Below are the code and all the weights of a small trained network. Each question names an input and a class and asks about switching units off, where a switched-off unit gives its printed mean instead of its output.

import numpy as np


def w(rows, s, z=0):
    codes = np.array(rows[::2]) - 128.0
    scale = np.full(codes.shape[1], s)
    scale[-1] = z or s
    return codes * scale


def norm(h):
    return h / np.sqrt((h * h).mean(-1, keepdims=True) + 1e-5)


def f(y):
    return y / 2 * (1 + np.tanh(0.7978845608 * (y + 0.044715 * y**3)))


def log_softmax(a):
    a = a - a.max(-1, keepdims=True)
    return a - np.log(np.exp(a).sum(-1, keepdims=True))


def net(x, mask):
    res = np.array(x, float).reshape(1, 5) / 4 @ E
    u = 0
    for l in range(3):
        y = f(norm(res) @ A[l][:, :-1].T + A[l][:, -1])
        res = res + np.where(mask[u : u + 4], y, B[l][:, -1]) @ B[l][:, :-1]
        u += 4
    return log_softmax(norm(res)[-1] @ U[:, :-1].T + U[:, -1])


A, B = {}, {}
E = w([
[81,90,32],'x0',
[33,147,242],'x1',
[164,100,162],'x2',
[133,117,144],'x3',
[109,255,163],'x4',
],0.0089)
A[0] = w([
[84,84,62,222],'0.n0',
[235,177,128,111],'0.n1',
[1,52,184,252],'0.n2',
[131,63,131,132],'0.n3',
],0.0097,0.0027)
B[0] = w([
[115,50,80,203],'0.n0',
[176,29,82,184],'0.n1',
[255,134,193,255],'0.n2',
[186,168,127,153],'0.n3',
],0.0084,0.0051)
A[1] = w([
[45,176,164,49],'1.n0',
[76,197,143,1],'1.n1',
[2,71,131,161],'1.n2',
[7,80,175,125],'1.n3',
],0.0089,0.0064)
B[1] = w([
[152,156,129,137],'1.n0',
[150,128,166,13],'1.n1',
[149,132,1,253],'1.n2',
[184,128,88,61],'1.n3',
],0.01,0.00043)
A[2] = w([
[92,230,127,3],'2.n0',
[255,192,158,203],'2.n1',
[42,241,113,22],'2.n2',
[118,164,196,108],'2.n3',
],0.01,0.0051)
B[2] = w([
[255,93,248,134],'2.n0',
[172,98,22,254],'2.n1',
[198,156,150,142],'2.n2',
[209,169,124,161],'2.n3',
],0.0093,0.0076)
U = w([
[188,154,180,169],'0',
[200,7,53,206],'1',
[52,70,66,2],'2',
],0.016,0.0057)

Each question gives the input, the list of numbers given to net, and the class t.
The units are the neurons (one row each of A and B). Each row of codes is followed by its name. A weight is (code - 128) times the scale printed after its matrix; where a second scale follows, it is the last column's (A, B and U).
mask holds one flag per neuron, layer by layer. A switched-off neuron (its flag False) gives its mean, the last column of its row in B, instead of its output. The means were averaged over made-up inputs and are rounded, as every weight is.
A unit's drop is (log p(t) with every unit on - log p(t) with that unit switched off) / (log p(t) with every unit on - log p(t) with every unit switched off).
The circuit of an input: a set's keep is (log p(t) with only the set's units on - log p(t) with every unit switched off) / (log p(t) with every unit on - log p(t) with every unit switched off). Starting from all 12 units, units are removed one at a time, each time the one whose removal leaves the highest keep (on an exact tie, the one counted first), for as long as the keep stays at least 0.8.
circuit, biggest first: the units of the circuit, biggest drop first
most important unit: the unit with the biggest drop
k most important neurons: the k neurons with the biggest drops, biggest first
top k neurons in layer l: the k neurons of layer l with the biggest drops, biggest first
drop when u is switched off: that unit's drop, to one decimal
input [7,-1,2,-7,4], class 2: most important unit	2.n1
input [7,-1,-5,3,8], class 0: circuit, biggest first	[2.n1, 2.n0]
input [0,6,5,1,-2], class 0: circuit, biggest first	[0.n1, 0.n0]
input [4,-2,1,6,6], class 0: 2 most important neurons	[0.n2, 2.n1]
input [-7,-3,-2,4,7], class 1: 2 most important neurons	[2.n1, 0.n1]
input [7,1,-3,-2,7], class 0: 4 most important neurons	[0.n1, 2.n1, 2.n2, 2.n0]
input [-5,3,1,3,-7], class 0: circuit, biggest first	[0.n1, 0.n2]
input [7,-5,-2,-8,5], class 2: 2 most important neurons	[0.n2, 2.n1]
input [6,5,-6,-4,4], class 0: 2 most important neurons	[0.n1, 0.n2]
input [-8,-3,7,-8,4], class 1: 2 most important neurons	[2.n1, 0.n1]
input [5,-7,-7,-5,6], class 2: top 3 neurons in layer 2	[2.n1, 2.n3, 2.n0]
input [-8,-7,-3,-3,7], class 1: 2 most important neurons	[0.n1, 2.n1]
input [7,3,3,0,6], class 0: drop when 0.n1 is switched off	0.3
input [6,1,8,-1,7], class 0: top neuron in layer 0	[0.n0]
input [4,4,-5,1,3], class 0: drop when 0.n1 is switched off	0.4
input [0,-2,7,6,7], class 1: drop when 1.n2 is switched off	0.0
